After every row comes one of two labels: whether the row has a hidden trait. Each part has its own trait and labels.
-9	11	-1	-15	3	-11	0	-10	9	-3	3	3	-1	1	-3	1	18	7	3	-18	-1	-1	4	-4 => Q137
-23	-8	1	6	-18	5	22	12	0	1	10	0	-8	-3	7	-4	-23	-4	4	2	3	4	-1	2 => Q794
16	1	-2	-2	-7	-3	0	0	34	-4	9	5	-1	3	2	-2	5	2	2	2	-2	3	-3	0 => Q137
33	3	-1	1	2	-1	-12	-3	32	-1	-3	2	5	6	-7	5	21	4	-4	-3	1	0	-3	0 => Q137
3	-5	1	6	3	-1	-8	-2	10	2	2	3	4	0	-9	1	16	-1	-3	2	0	2	-1	-1 => Q137
1	-19	8	14	-7	12	12	25	-1	-6	9	-3	-3	-2	0	-2	-24	-7	-5	5	0	6	-4	4 => Q794
-13	-11	7	12	-3	5	11	10	-11	8	4	1	-3	-4	-4	-6	-15	-5	-4	12	4	3	-1	0 => Q794
-15	-8	-1	10	-14	3	7	0	4	-5	10	2	-3	-7	10	-3	-11	-1	9	14	1	7	-1	-1 => Q794
4	4	-4	6	-3	-2	5	8	21	-1	0	-1	-1	5	9	-2	-5	4	9	2	3	4	-4	0 => Q137
14	2	1	-2	9	-2	-16	-17	7	-4	-1	4	5	2	-5	2	29	1	2	8	-3	2	2	-3 => Q137
-16	2	-5	-4	-14	-3	10	-3	9	-10	11	3	-5	-2	13	-2	0	2	9	3	-1	4	1	-1 => Q137
-36	-5	-2	-2	-18	-2	24	12	2	-9	16	4	-10	-3	12	-15	-25	-3	9	-1	-3	7	0	0 => Q794
-39	-21	9	5	-11	6	15	5	-32	1	9	0	-6	-13	-3	0	-24	-11	1	8	1	4	4	0 => Q794
-44	-12	5	3	-7	2	5	-3	-29	-8	10	2	-3	-13	4	-4	-14	-4	13	8	-3	7	4	-2 => Q794
5	6	-2	-11	3	-9	-14	-20	8	-3	2	5	2	-3	-10	3	21	5	7	-9	-4	0	5	-5 => Q137
-7	-18	5	17	5	12	-3	13	-6	-4	4	-4	-2	-4	-6	3	-15	-6	6	13	5	6	-1	3 => Q794

-3	0	0	3	3	1	-1	-9	-4	-3	2	0	-3	2	-4	1	-8	-6	1	7	0	-1	4	-5	2	-10	-1	-3 => Z
5	9	2	-2	2	-1	-3	3	0	0	-8	12	-2	12	3	1	-8	-1	5	1	6	-3	-3	1	8	-5	-4	10 => Z
6	10	0	5	0	3	4	4	-4	-6	-3	-10	3	0	3	0	-1	1	-1	-6	-6	3	5	-9	-3	3	10	-4 => L
13	6	4	-1	3	-1	-6	-16	4	2	1	-6	18	-25	22	4	19	27	-13	16	1	-21	8	32	15	-12	16	-21 => L
-12	-8	-8	7	-17	11	-1	-12	-1	7	9	-14	-2	-10	1	1	-1	-4	-10	2	24	-7	-11	-7	-12	20	18	-13 => L
7	8	12	7	11	0	3	17	-2	0	17	3	3	-2	-2	8	24	-1	-17	-41	5	-17	31	-4	2	-11	-1	-6 => Z
-7	5	2	-10	3	0	-10	13	-4	-8	-13	-2	10	-10	7	3	15	2	-9	-33	17	-17	-3	15	-3	-2	-33	3 => L
-21	-14	10	2	5	12	4	2	1	-5	0	4	6	-12	-4	-7	7	-2	-4	-2	10	-7	8	2	-15	-1	19	6 => L
-6	-9	-6	-2	2	-1	-1	-1	8	-13	14	-8	-6	-8	-7	-3	-2	-6	-15	-1	3	-4	17	3	-2	-4	1	-6 => L
-19	-2	4	-3	11	-2	9	-4	-2	9	-22	21	7	-6	-11	-21	25	8	22	-2	7	-2	-25	-4	13	10	-7	28 => Z
4	-17	-2	5	4	-1	-1	-6	4	3	-4	-12	5	-4	1	10	4	8	-5	-7	-6	-1	-5	0	-10	0	-2	2 => Z
15	-15	-13	-3	8	10	5	-5	8	-11	-1	7	7	-4	3	2	3	19	-12	5	20	22	-1	5	7	12	-4	-12 => L
11	8	-4	-7	-2	-1	1	3	6	-5	9	1	0	-12	4	-4	5	6	13	4	13	0	13	4	13	1	1	-19 => L
-3	14	6	1	-6	-3	0	17	-1	12	-13	17	2	7	14	4	1	-8	16	-11	-8	1	-9	-1	6	8	-1	21 => L
-22	14	10	-4	-7	1	10	12	7	2	-8	20	13	-2	-7	-5	-14	-44	1	-13	8	-24	-6	4	5	-4	-23	13 => L
4	-3	-1	1	2	4	3	1	2	1	-4	8	0	-6	-10	3	-8	9	-7	3	9	-2	-4	-2	9	-6	-1	3 => Z
16	-5	-7	-7	-2	-4	-5	3	-7	-5	-5	-9	5	-8	-4	-5	14	-12	13	35	-21	8	-49	10	20	9	-4	-1 => L
